B =
[[648 596 638 238 583 574 525 240 535 112 151 448 634 378 424]
 [468 536 350 741 206 484 729 492  27 528 482 244 498 375 373]
 [244 542 477 517 683 588 267 328 802 418 555 758 403 659 379]]
Indices start at 0.
(0, 0) = 648
(2, 1) = 542
(0, 10) = 151
(0, 14) = 424
(2, 13) = 659
(2, 12) = 403
(2, 14) = 379
(2, 6) = 267
(0, 3) = 238
(1, 14) = 373
(0, 12) = 634
(2, 3) = 517
(2, 11) = 758
(1, 13) = 375
(1, 0) = 468
(0, 8) = 535

data =
[[-64.8 -66.8 -55.5 -24.0  18.1 -19.8 -61.6  18.3 -58.2]
 [-63.7 -66.1 -54.9 -15.0  15.1 -15.4 -60.5  14.5 -56.8]
 [-65.7 -67.9 -56.5 -22.2  17.7 -18.4 -62.5  17.7 -59.1]
 [ 17.1  17.1  15.1 -26.9  15.5 -49.2  16.5  -5.5  19.0]
 [ -8.6  -9.0  -6.9 -29.5  17.3 -41.9  -8.1   3.4  -5.2]
 [-42.1 -43.4 -35.8 -28.4  18.6 -29.9 -40.1  13.0 -36.9]
 [-56.6 -58.0 -48.2 -29.8  19.6 -25.8 -53.9  18.1 -50.5]
 [ 15.2  15.8  13.9 -36.8  18.8 -53.9  14.6  -1.2  16.9]]
data[-8, -9] = -64.8
data[3, -2] = -5.5
data[2, 4] = 17.7
data[-5, -4] = -49.2
data[1, -1] = -56.8
data[0] = [-64.8, -66.8, -55.5, -24.0, 18.1, -19.8, -61.6, 18.3, -58.2]
data[-2, 4] = 19.6
data[:, 2] = [-55.5, -54.9, -56.5, 15.1, -6.9, -35.8, -48.2, 13.9]
data[-8, 4] = 18.1
data[-3, 3] = -28.4
data[1] = [-63.7, -66.1, -54.9, -15.0, 15.1, -15.4, -60.5, 14.5, -56.8]
data[-3] = [-42.1, -43.4, -35.8, -28.4, 18.6, -29.9, -40.1, 13.0, -36.9]
data[:, -4] = [-19.8, -15.4, -18.4, -49.2, -41.9, -29.9, -25.8, -53.9]
data[:, -1] = [-58.2, -56.8, -59.1, 19.0, -5.2, -36.9, -50.5, 16.9]
data[6] = [-56.6, -58.0, -48.2, -29.8, 19.6, -25.8, -53.9, 18.1, -50.5]
data[-3, 4] = 18.6
data[6, 5] = -25.8
data[:, -6] = [-24.0, -15.0, -22.2, -26.9, -29.5, -28.4, -29.8, -36.8]
data[-7, -9] = -63.7
data[1, -3] = -60.5
data[2, -2] = 17.7
data[3, 0] = 17.1
data[:, -9] = [-64.8, -63.7, -65.7, 17.1, -8.6, -42.1, -56.6, 15.2]
data[3] = [17.1, 17.1, 15.1, -26.9, 15.5, -49.2, 16.5, -5.5, 19.0]
data[6, 8] = -50.5
data[-3, 2] = -35.8
data[6, 1] = -58.0
data[2] = [-65.7, -67.9, -56.5, -22.2, 17.7, -18.4, -62.5, 17.7, -59.1]
data[-4, 0] = -8.6
data[-4, 7] = 3.4

arr = [[168, 54, 214, 43, 177, 230], [169, 72, 207, 63, 176, 220], [162, 181, 159, 186, 204, 159], [173, 172, 172, 171, 159, 172], [166, 215, 150, 221, 185, 145], [168, 63, 210, 52, 178, 225], [175, 200, 162, 202, 155, 157], [168, 63, 210, 54, 179, 224], [168, 62, 211, 52, 177, 225], [162, 174, 162, 180, 205, 161], [168, 54, 214, 42, 178, 230], [168, 59, 212, 48, 178, 227]]
arr[0][0] = 168
arr[5][0] = 168
arr[7][1] = 63
arr[8][5] = 225
arr[:, 2] = [214, 207, 159, 172, 150, 210, 162, 210, 211, 162, 214, 212]
arr[1][5] = 220
arr[6] = [175, 200, 162, 202, 155, 157]
arr[2][0] = 162
arr[1] = [169, 72, 207, 63, 176, 220]
arr[9] = [162, 174, 162, 180, 205, 161]
arr[11][1] = 59
arr[1][4] = 176
arr[4][5] = 145
arr[4][0] = 166
arr[5][2] = 210
arr[:, 1] = [54, 72, 181, 172, 215, 63, 200, 63, 62, 174, 54, 59]
arr[4][1] = 215
arr[7][3] = 54
arr[7][2] = 210
arr[10][4] = 178
arr[3][4] = 159
arr[:, 4] = [177, 176, 204, 159, 185, 178, 155, 179, 177, 205, 178, 178]
arr[10] = [168, 54, 214, 42, 178, 230]
arr[2][5] = 159
arr[6][0] = 175
arr[4][4] = 185
arr[9][3] = 180
arr[5][4] = 178

A = -0.133  -0.087   0.039   0.012  -0.161   0.109
A[0] = -0.133
A[3] = 0.012

X =
array([ 34.1,  33.3, -20.1,  34.2,  32.8, -49.3, -33.7, -59.6,  -5.0,
       -51.8,  30.8])
X[0] => 34.1
X[-5] => -33.7
X[-2] => -51.8
X[1] => 33.3
X[2] => -20.1
X[8] => -5.0
X[10] => 30.8
X[3] => 34.2
